Below is a small trained network, with its code and all its weights. Each question gives an input and a target symbol and asks what happens when units are switched off, that is, made to give their printed mean instead of their output.

import numpy as np


def w(rows, s, z=0):
    codes = np.array(rows[::2]) - 128.0
    scale = np.full(codes.shape[1], s)
    scale[-1] = z or s
    return codes * scale


def norm(h):
    return h / np.sqrt((h * h).mean(-1, keepdims=True) + 1e-5)


def f(y):
    return y / 2 * (1 + np.tanh(0.7978845608 * (y + 0.044715 * y**3)))


def softmax(a):
    e = np.exp(a - a.max(-1, keepdims=True))
    return e / e.sum(-1, keepdims=True)


def log_softmax(a):
    a = a - a.max(-1, keepdims=True)
    return a - np.log(np.exp(a).sum(-1, keepdims=True))


def net(x, mask):
    ids = ['ΔΘΞΠΣαβεζημτω'.index(c) for c in x.split()]
    T = len(ids)
    res = E[ids] + P[:T]
    r = norm(res)
    for j in range(2):
        rows = slice(2 * j, 2 * j + 2)
        q, k, v = (r @ M[0][rows].T for M in (Q, K, V))
        z = softmax(np.where(np.tri(T) > 0, q @ k.T / 2**0.5, -1e9)) @ v
        o = O[0][rows]
        res = res + np.where(mask[j], z, o[:, -1]) @ o[:, :-1]
    y = f(norm(res) @ A[0][:, :-1].T + A[0][:, -1])
    res = res + np.where(mask[2:10], y, B[0][:, -1]) @ B[0][:, :-1]
    return log_softmax(norm(res)[-1] @ U[:, :-1].T + U[:, -1])


Q, K, V, O, A, B = {}, {}, {}, {}, {}, {}
E = w([
[136,24,90,115,61,6],'Δ',
[63,89,127,111,142,148],'Θ',
[126,104,150,120,163,182],'Ξ',
[156,158,177,124,146,113],'Π',
[135,193,193,112,153,85],'Σ',
[150,63,73,175,15,107],'α',
[171,147,129,159,133,107],'β',
[93,161,164,142,165,156],'ε',
[119,137,138,152,169,132],'ζ',
[116,166,125,122,139,125],'η',
[134,154,127,133,151,109],'μ',
[142,184,153,162,137,114],'τ',
[163,118,148,139,169,77],'ω',
],0.02)
P = w([
[132,116,138,124,71,156],'0',
[91,127,180,32,186,127],'1',
[114,134,100,171,254,56],'2',
[132,105,47,139,160,202],'3',
[95,124,183,36,180,135],'4',
[101,90,129,189,168,104],'5',
],0.025)
Q[0] = w([
[89,139,131,138,76,41],'H1',
[129,151,71,181,125,143],'H1',
[159,72,200,130,33,122],'H2',
[118,96,6,168,119,93],'H2',
],0.019)
K[0] = w([
[80,163,92,130,92,56],'H1',
[129,128,56,100,212,151],'H1',
[158,104,133,109,63,78],'H2',
[118,142,3,117,138,95],'H2',
],0.021)
V[0] = w([
[242,3,138,94,174,89],'H1',
[84,114,106,20,114,184],'H1',
[245,70,114,137,197,107],'H2',
[74,138,102,34,173,88],'H2',
],0.012)
O[0] = w([
[252,107,109,98,240,132,197],'H1',
[148,147,93,52,54,142,254],'H1',
[64,160,199,139,61,128,188],'H2',
[136,75,133,131,68,88,125],'H2',
],0.014,0.0043)
A[0] = w([
[203,77,113,69,120,101,123],'N1',
[63,97,190,121,190,99,170],'N2',
[119,58,152,240,204,45,19],'N3',
[114,168,76,58,67,124,2],'N4',
[50,158,162,85,186,169,121],'N5',
[120,5,155,245,39,140,124],'N6',
[140,85,127,81,34,104,108],'N7',
[125,63,156,38,165,100,7],'N8',
],0.016,0.0074)
B[0] = w([
[65,95,123,125,117,140,194],'N1',
[126,105,80,190,123,174,253],'N2',
[128,78,121,81,90,2,244],'N3',
[167,67,167,174,131,108,160],'N4',
[147,124,125,91,127,78,220],'N5',
[165,91,64,83,126,146,182],'N6',
[113,202,140,159,189,115,162],'N7',
[189,195,156,155,92,146,191],'N8',
],0.02,0.012)
U = w([
[57,69,117,62,151,36,43],'Δ',
[184,84,111,148,35,110,83],'Θ',
[189,154,2,151,101,162,27],'Ξ',
[133,155,141,201,84,183,238],'Π',
[68,186,58,73,186,106,45],'Σ',
[34,98,121,170,184,164,202],'α',
[186,181,132,48,100,115,84],'β',
[78,134,227,134,129,120,254],'ε',
[140,73,173,135,229,133,74],'ζ',
[53,140,128,100,19,147,111],'η',
[74,198,72,143,129,135,161],'μ',
[137,181,87,148,207,146,207],'τ',
[122,57,202,113,114,209,218],'ω',
],0.014,0.0044)

Each question gives the input, a string of symbols that net reads in full, and the target symbol t.
The units are the heads (2 rows each of Q, K, V and O) and the neurons (one row each of A and B). Each row of codes is followed by its name. A weight is (code - 128) times the scale printed after its matrix; where a second scale follows, it is the last column's (O, A, B and U).
mask holds one flag per unit, heads first, then neurons. A switched-off unit (its flag False) gives its mean, the last column of its rows in O or B, instead of its output. The means were averaged over made-up inputs and are rounded, as every weight is.
A unit's drop is (log p(t) with every unit on - log p(t) with that unit switched off) / (log p(t) with every unit on - log p(t) with every unit switched off).
The circuit of an input: a set's keep is (log p(t) with only the set's units on - log p(t) with every unit switched off) / (log p(t) with every unit on - log p(t) with every unit switched off). Starting from all 10 units, units are removed one at a time, each time the one whose removal leaves the highest keep (on an exact tie, the one counted first), for as long as the keep stays at least 0.8.
circuit, biggest first: the units of the circuit, biggest drop first
most important unit: the unit with the biggest drop
top k neurons: the k neurons with the biggest drops, biggest first
which heads matter: for each layer, one digit per head in row order, 1 if its drop is at least 0.15 and else 0, layers parted by /
input μ Π α Θ β, target μ: which heads matter => 11
input Ξ τ Ξ Π η, target β: circuit, biggest first => [N8]
input τ β ω Ξ Ξ, target α: which heads matter => 10
input η Ξ Ξ Ξ Ξ, target η: which heads matter => 10
input Ξ ζ β β, target τ: which heads matter => 11
input Ξ μ ζ Δ, target Δ: circuit, biggest first => [N2 N1]
input Ξ Θ Ξ Θ ω Ξ, target Ξ: circuit, biggest first => [N6 N2]
input Π Θ Σ Ξ Θ, target τ: circuit, biggest first => [H2 N3]
input Θ Ξ ζ Ξ β, target ε: which heads matter => 10
input μ α Θ α Θ, target μ: which heads matter => 11
input α Δ ω Θ Ξ, target Π: which heads matter => 01
input α Θ Δ β Θ, target Π: circuit, biggest first => [N8 N3]
input Δ Ξ Θ Ξ Θ, target ω: which heads matter => 11
input ζ β α Θ Ξ, target Σ: circuit, biggest first => [H2 N5 H1 N3]
input ω η Θ Δ ε, target ζ: which heads matter => 10
input β α Ξ ω, target ζ: which heads matter => 10
input Θ α Ξ Θ η β, target Δ: which heads matter => 00
input Δ μ Θ Ξ, target ω: circuit, biggest first => [N3 N2 H2]
input ω α ε Ξ α, target ζ: circuit, biggest first => [H1]
input Ξ Ξ Ξ, target Ξ: most important unit => H1
input Θ α α Ξ α, target ε: top 3 neurons => [N2 N6 N7]
input α Θ η τ α, target Π: top 2 neurons => [N8 N3]
input Δ Ξ Ξ α Δ, target ω: which heads matter => 10
input Ξ τ Ξ, target Θ: which heads matter => 11
input ζ α ω τ α, target Σ: which heads matter => 01
input Σ Ξ Ξ Θ, target α: top 3 neurons => [N3 N7 N8]
input Σ Θ α ω Θ, target Ξ: top 2 neurons => [N2 N3]
input Ξ μ Ξ Θ, target α: top 4 neurons => [N3 N8 N7 N5]
